Below is a small trained network, with its code and all its weights. Each question gives an input and a target symbol and asks what happens when units are switched off, that is, made to give their printed mean instead of their output.

import numpy as np


def w(rows, s, z=0):
    codes = np.array(rows[::2]) - 128.0
    scale = np.full(codes.shape[1], s)
    scale[-1] = z or s
    return codes * scale


def norm(h):
    return h / np.sqrt((h * h).mean(-1, keepdims=True) + 1e-5)


def softmax(a):
    e = np.exp(a - a.max(-1, keepdims=True))
    return e / e.sum(-1, keepdims=True)


def log_softmax(a):
    a = a - a.max(-1, keepdims=True)
    return a - np.log(np.exp(a).sum(-1, keepdims=True))


def net(x, mask):
    ids = ['αβγδεζθπψ'.index(c) for c in x.split()]
    T = len(ids)
    res = E[ids] + P[:T]
    u = 0
    for l in range(2):
        r = norm(res)
        for j in range(3):
            rows = slice(3 * j, 3 * j + 3)
            q, k, v = (r @ M[l][rows].T for M in (Q, K, V))
            z = softmax(np.where(np.tri(T) > 0, q @ k.T / 3**0.5, -1e9)) @ v
            o = O[l][rows]
            res = res + np.where(mask[u + j], z, o[:, -1]) @ o[:, :-1]
        u += 3
    return log_softmax(norm(res)[-1] @ U[:, :-1].T + U[:, -1])


Q, K, V, O = {}, {}, {}, {}
E = w([
[159,46,99,170,130,177],'α',
[104,97,115,149,91,60],'β',
[97,188,98,105,185,166],'γ',
[67,123,108,130,116,125],'δ',
[121,169,163,46,141,177],'ε',
[121,128,140,68,155,55],'ζ',
[86,111,253,167,173,157],'θ',
[194,137,156,172,203,99],'π',
[111,83,128,91,87,140],'ψ',
],0.024)
P = w([
[212,233,110,134,51,99],'0',
[71,83,121,139,111,106],'1',
[66,83,119,124,139,126],'2',
[65,89,124,111,171,151],'3',
[96,109,132,122,146,86],'4',
[59,90,125,111,198,140],'5',
[81,99,131,106,168,97],'6',
[70,101,126,108,195,91],'7',
[85,97,127,91,227,140],'8',
[83,102,121,103,229,83],'9',
[101,121,132,112,180,63],'10',
[105,117,129,103,203,60],'11',
[89,97,117,85,254,87],'12',
],0.0064)
Q[0] = w([
[234,136,177,135,126,143],'L0H0',
[129,156,215,90,154,69],'L0H0',
[169,86,69,190,162,92],'L0H0',
[82,59,158,96,104,141],'L0H1',
[39,217,83,116,143,160],'L0H1',
[48,131,179,155,120,39],'L0H1',
[156,195,179,129,147,164],'L0H2',
[144,155,126,3,102,139],'L0H2',
[198,53,198,153,125,157],'L0H2',
],0.059)
K[0] = w([
[212,195,188,144,107,161],'L0H0',
[104,140,237,136,137,81],'L0H0',
[194,124,78,143,147,85],'L0H0',
[109,78,112,64,36,127],'L0H1',
[3,187,99,116,159,166],'L0H1',
[127,139,96,128,75,8],'L0H1',
[139,223,160,138,85,176],'L0H2',
[86,61,232,92,154,157],'L0H2',
[213,101,90,87,38,132],'L0H2',
],0.051)
V[0] = w([
[120,172,148,66,172,82],'L0H0',
[115,103,47,125,94,125],'L0H0',
[131,222,151,87,53,144],'L0H0',
[53,135,245,159,157,162],'L0H1',
[195,138,204,165,77,69],'L0H1',
[126,49,76,87,195,160],'L0H1',
[164,91,2,77,118,88],'L0H2',
[167,232,32,111,140,126],'L0H2',
[83,110,98,3,249,111],'L0H2',
],0.041)
O[0] = w([
[111,122,166,180,66,109,145],'L0H0',
[101,149,95,52,124,68,138],'L0H0',
[71,194,131,180,165,80,29],'L0H0',
[85,129,175,216,188,61,107],'L0H1',
[205,89,112,184,53,109,116],'L0H1',
[67,144,91,114,172,208,145],'L0H1',
[92,71,170,248,117,75,164],'L0H2',
[143,141,84,191,230,66,5],'L0H2',
[240,44,153,102,118,2,199],'L0H2',
],0.029,0.026)
Q[1] = w([
[79,170,122,76,144,32],'L1H0',
[121,176,123,47,129,167],'L1H0',
[65,78,12,136,27,22],'L1H0',
[204,130,133,227,180,209],'L1H1',
[112,192,77,93,84,170],'L1H1',
[143,48,101,121,96,176],'L1H1',
[246,114,66,207,93,131],'L1H2',
[109,126,94,75,3,152],'L1H2',
[105,187,156,167,148,225],'L1H2',
],0.044)
K[1] = w([
[103,75,152,95,171,75],'L1H0',
[151,112,174,77,123,174],'L1H0',
[107,3,68,110,105,81],'L1H0',
[135,239,112,180,104,134],'L1H1',
[98,69,96,124,112,179],'L1H1',
[162,128,113,156,60,141],'L1H1',
[174,90,74,205,75,119],'L1H2',
[101,107,101,94,48,188],'L1H2',
[155,223,119,180,137,159],'L1H2',
],0.057)
V[1] = w([
[150,54,59,133,174,136],'L1H0',
[196,253,190,134,102,130],'L1H0',
[222,102,101,126,123,47],'L1H0',
[185,67,150,160,171,52],'L1H1',
[248,195,177,54,120,179],'L1H1',
[93,69,198,166,154,208],'L1H1',
[161,196,90,102,78,45],'L1H2',
[221,37,124,175,112,18],'L1H2',
[137,116,118,112,65,169],'L1H2',
],0.043)
O[1] = w([
[127,118,69,182,105,169,79],'L1H0',
[152,108,187,10,124,114,118],'L1H0',
[209,88,137,142,76,144,175],'L1H0',
[216,140,154,115,74,144,159],'L1H1',
[153,170,143,254,165,114,144],'L1H1',
[86,193,176,77,142,130,110],'L1H1',
[76,84,159,148,194,167,130],'L1H2',
[6,197,110,100,198,134,161],'L1H2',
[167,122,134,89,173,82,252],'L1H2',
],0.035,0.022)
U = w([
[183,135,110,14,144,191,82],'α',
[91,210,126,161,34,148,155],'β',
[134,175,222,151,156,81,132],'γ',
[108,50,180,169,151,196,67],'δ',
[39,105,79,82,87,74,105],'ε',
[152,209,101,192,125,148,253],'ζ',
[125,150,12,136,88,177,179],'θ',
[167,124,53,147,201,72,149],'π',
[196,64,131,153,48,54,74],'ψ',
],0.012,0.0063)

Each question gives the input, a string of symbols that net reads in full, and the target symbol t.
The units are the heads (3 rows each of Q, K, V and O). Each row of codes is followed by its name. A weight is (code - 128) times the scale printed after its matrix; where a second scale follows, it is the last column's (O and U).
mask holds one flag per head, layer by layer. A switched-off head (its flag False) gives its mean, the last column of its rows in O, instead of its output. The means were averaged over made-up inputs and are rounded, as every weight is.
A unit's drop is (log p(t) with every unit on - log p(t) with that unit switched off) / (log p(t) with every unit on - log p(t) with every unit switched off).
The circuit of an input: a set's keep is (log p(t) with only the set's units on - log p(t) with every unit switched off) / (log p(t) with every unit on - log p(t) with every unit switched off). Starting from all 6 units, units are removed one at a time, each time the one whose removal leaves the highest keep (on an exact tie, the one counted first), for as long as the keep stays at least 0.8.
units of the circuit, in order: the units of the circuit, biggest drop first
unit that matters most: the unit with the biggest drop
which heads matter: for each layer, one digit per head in row order, 1 if its drop is at least 0.15 and else 0, layers parted by /
drop when u is switched off: that unit's drop, to one decimal
input β β π θ α θ π ε ε β π ψ α, target α: which heads matter => 101 / 101
input ψ π ε ψ θ ε γ β β β ζ α, target α: units of the circuit, in order => L0H0
input ε β ε γ, target π: which heads matter => 001 / 000
input θ β β γ β β ζ β β ζ, target α: which heads matter => 001 / 100
input ψ α ε β π ψ θ β β δ ψ θ, target ε: which heads matter => 011 / 010
input β γ β ζ β ψ π β θ β ζ, target α: which heads matter => 001 / 001
input π β ψ β γ β π, target ζ: which heads matter => 001 / 001
input θ ψ θ ζ δ δ δ β ε π, target γ: which heads matter => 111 / 110
input δ ζ θ θ, target θ: units of the circuit, in order => L0H2, L1H1, L1H0, L1H2
input ε θ ε ψ δ, target ε: units of the circuit, in order => L0H1, L0H0, L1H1
input β θ ε α θ π β β ψ, target ε: units of the circuit, in order => L0H2, L0H1, L1H0, L0H0
input β γ α ζ β β β ε π, target δ: which heads matter => 110 / 000
input β β θ ε β ψ ε γ π, target δ: which heads matter => 111 / 000
input π β π β ε β β ζ ψ, target ε: which heads matter => 111 / 100
input π θ ε β ε θ θ ε π, target ζ: units of the circuit, in order => L0H2, L0H0
input γ ψ β δ γ ψ α, target θ: unit that matters most => L1H0
input ψ β δ δ β θ, target ε: units of the circuit, in order => L0H2, L1H1
input θ δ γ δ π α ψ β, target ε: which heads matter => 111 / 001
input ε β ζ α ε β θ, target α: which heads matter => 101 / 111
input γ β β β β θ, target π: which heads matter => 001 / 001
input β π ε ζ β ε α, target θ: unit that matters most => L0H1
input ε ζ β π, target α: drop when L1H1 is switched off => 0.9
input β β π β θ, target δ: drop when L1H2 is switched off => 0.2
input α β β θ β β β ε β ζ ψ δ θ, target β: drop when L1H1 is switched off => 0.2
